m =
[[50 50 17 21 34 24 33 53 41 23 38 31 27 50 25 51]
 [54 41  5 19 57  6 13 63 36 20 32 25  8 74  7 62]
 [32 65 42 23 20 59 59 49 61 24 60 58 60 24 60 48]
 [ 9 54 28 14 58 54 30 67 70 12 71 72 50 50 54 69]
 [54 47 20 24 33 20 32 49 36 27 32 26 23 49 21 47]
 [43 55 38 29 13 45 55 37 44 31 43 39 49 23 46 36]]
Indices start at 1.
(1, 1): 50
(6, 1): 43
(6, 6): 45
(2, 3): 5
(5, 1): 54
(1, 10): 23
(1, 5): 34
(2, 12): 25
(4, 16): 69
(1, 13): 27
(4, 6): 54
(5, 14): 49
(1, 2): 50
(5, 5): 33
(4, 3): 28
(6, 16): 36
(4, 1): 9
(6, 10): 31
(5, 7): 32
(5, 11): 32
(4, 2): 54
(4, 14): 50
(5, 9): 36
(5, 2): 47
(1, 16): 51
(2, 14): 74
(5, 4): 24
(6, 13): 49
(4, 5): 58
(5, 12): 26
(3, 15): 60
(3, 11): 60

M =
-19	17	-5	14
22	4	16	9
3	13	10	13
14	-26	17	-7
8	-2	7	19
36	12	18	10
11	18	8	6
26	30	12	7
28	8	21	6
-7	5	2	11
20	19	17	9
23	19	16	10
39	13	23	0
19	19	11	4
26	36	15	18
Rows and columns are counted from 1.
(1, 1): -19
(4, 1): 14
(2, 1): 22
(14, 4): 4
(15, 2): 36
(7, 3): 8
(13, 4): 0
(9, 2): 8
(15, 1): 26
(7, 2): 18
(8, 3): 12
(13, 1): 39
(15, 3): 15
(3, 4): 13
(5, 1): 8
(11, 3): 17
(10, 2): 5
(1, 2): 17
(7, 4): 6
(11, 2): 19

arr =
array([[7, 7, 8, 7],
       [5, 7, 5, 9],
       [7, 7, 6, 6],
       [7, 7, 6, 7],
       [9, 7, 8, 5],
       [7, 6, 6, 7],
       [8, 8, 8, 1],
       [7, 7, 7, 7],
       [6, 7, 6, 7],
       [7, 7, 7, 7],
       [7, 7, 7, 7],
       [6, 7, 6, 7],
       [6, 7, 6, 8]])
Indices start at 1.
(1, 1) => 7
(11, 4) => 7
(8, 1) => 7
(3, 4) => 6
(13, 4) => 8
(10, 1) => 7
(13, 1) => 6
(5, 1) => 9
(13, 2) => 7
(3, 3) => 6
(1, 2) => 7
(2, 1) => 5
(12, 3) => 6
(7, 2) => 8
(5, 4) => 5
(7, 3) => 8
(11, 2) => 7
(2, 4) => 9
(6, 3) => 6
(8, 2) => 7
(10, 2) => 7
(4, 3) => 6
(4, 1) => 7
(10, 3) => 7

x =
array([[ 0.92, -1.27,  0.54, -1.27, -1.16, -0.87, -0.35],
       [ 0.65, -0.24, -0.55, -0.25, -1.90,  1.17, -2.53],
       [-0.68, -1.33,  0.74, -1.86,  0.97, -2.08,  1.00],
       [ 0.17, -0.21, -0.63, -0.32, -1.50,  1.19, -2.63],
       [-1.28,  0.27, -0.79, -0.94,  0.38,  0.14, -1.78],
       [ 0.22,  0.00, -0.90,  0.91, -2.00,  1.98, -2.21],
       [-0.99, -1.59,  0.88, -2.04,  1.43, -2.09,  0.94],
       [ 1.46, -0.40,  0.12, -0.51, -0.77, -1.37,  1.86],
       [-0.57,  0.90, -1.32,  0.93, -0.65,  1.01, -0.52],
       [ 1.50, -0.87,  0.19, -0.75, -1.94, -0.33, -0.56],
       [-1.25, -0.29,  0.14, -2.01,  1.80, -2.39,  1.12],
       [-0.85,  0.88, -0.96, -0.65,  0.61, -0.30, -0.77],
       [-1.04,  0.63, -0.64, -1.22,  1.03, -1.34,  0.28],
       [ 0.43, -1.91,  0.48, -0.57, -1.77,  1.15, -2.63],
       [-0.96, -1.76,  0.68, -1.41,  0.66, -0.72, -0.40],
       [-0.28, -1.99,  0.60, -0.85, -0.84,  0.71, -2.24]])
Indices start at 1.
(1, 1) -> 0.92
(15, 1) -> -0.96
(7, 2) -> -1.59
(9, 4) -> 0.93
(15, 3) -> 0.68
(3, 3) -> 0.74
(14, 2) -> -1.91
(3, 7) -> 1.00
(4, 7) -> -2.63
(7, 1) -> -0.99
(2, 5) -> -1.90
(6, 4) -> 0.91
(16, 3) -> 0.60
(9, 7) -> -0.52
(4, 4) -> -0.32
(14, 5) -> -1.77
(8, 2) -> -0.40
(8, 3) -> 0.12
(12, 2) -> 0.88
(2, 7) -> -2.53
(5, 5) -> 0.38
(13, 1) -> -1.04
(5, 7) -> -1.78
(7, 7) -> 0.94
(14, 6) -> 1.15
(10, 2) -> -0.87
(16, 7) -> -2.24
(2, 6) -> 1.17
(12, 1) -> -0.85
(5, 2) -> 0.27
(6, 3) -> -0.90
(16, 4) -> -0.85
(16, 6) -> 0.71

B =
[[ 18 -31  18  38  57]
 [-58  61  73  81  75]
 [-18  52  28 -18  33]
 [-44  83  81 -44 -50]
 [  5  74 -80  64 -29]
 [-49 -66  -8  50  65]
 [  6  60  71 -46  50]]
Rows and columns are counted from 1.
(1, 1): 18
(7, 1): 6
(1, 2): -31
(3, 3): 28
(1, 5): 57
(5, 4): 64
(3, 4): -18
(5, 5): -29
(4, 4): -44
(6, 4): 50
(2, 2): 61
(6, 3): -8

X =
[[  8  10  67  20  82  38  13  27  82  10  52 -36]
 [ -5   9  65  12  72  42  14  35  87  16  39 -29]
 [-24  16  47 -28  52  18 -65 -15 -38 -25  72   6]
 [-18  -9  56 -44  55  22 -64 -13 -34 -31  93  28]
 [  8  35  45  24 112  60  12  33  77 -21  41 -43]
 [-19   0  62 -39  55  24 -59 -11 -27 -42  89  24]
 [ -5  17  74  16  56  30 -32   2  -9 -49  72   2]
 [  9  -8  66 -26  64  24 -39 -18 -11 -40  99  18]
 [-10  38  81  50  45  27 -34  18 -22 -18  38 -13]
 [ -8  30  79  39  49  30 -29  14 -11 -36  54  -7]
 [ 31  40  69  51  77  37  -9 -18   7 -48  76 -21]]
Rows and columns are counted from 1.
row 1 col 1 = 8
row 5 col 7 = 12
row 4 col 4 = -44
row 7 col 3 = 74
row 5 col 8 = 33
row 9 col 3 = 81
row 2 col 12 = -29
row 2 col 9 = 87
row 2 col 6 = 42
row 2 col 3 = 65
row 4 col 12 = 28
row 11 col 4 = 51
row 2 col 10 = 16
row 9 col 4 = 50
row 11 col 11 = 76
row 3 col 8 = -15
row 3 col 4 = -28
row 9 col 5 = 45
row 8 col 2 = -8
row 6 col 4 = -39
row 5 col 2 = 35
row 11 col 8 = -18
row 6 col 2 = 0
row 4 col 6 = 22
row 4 col 2 = -9
row 11 col 7 = -9
row 5 col 6 = 60
row 4 col 1 = -18
row 8 col 12 = 18
row 7 col 4 = 16
row 6 col 7 = -59
row 2 col 4 = 12
row 10 col 6 = 30
row 10 col 10 = -36
row 9 col 10 = -18
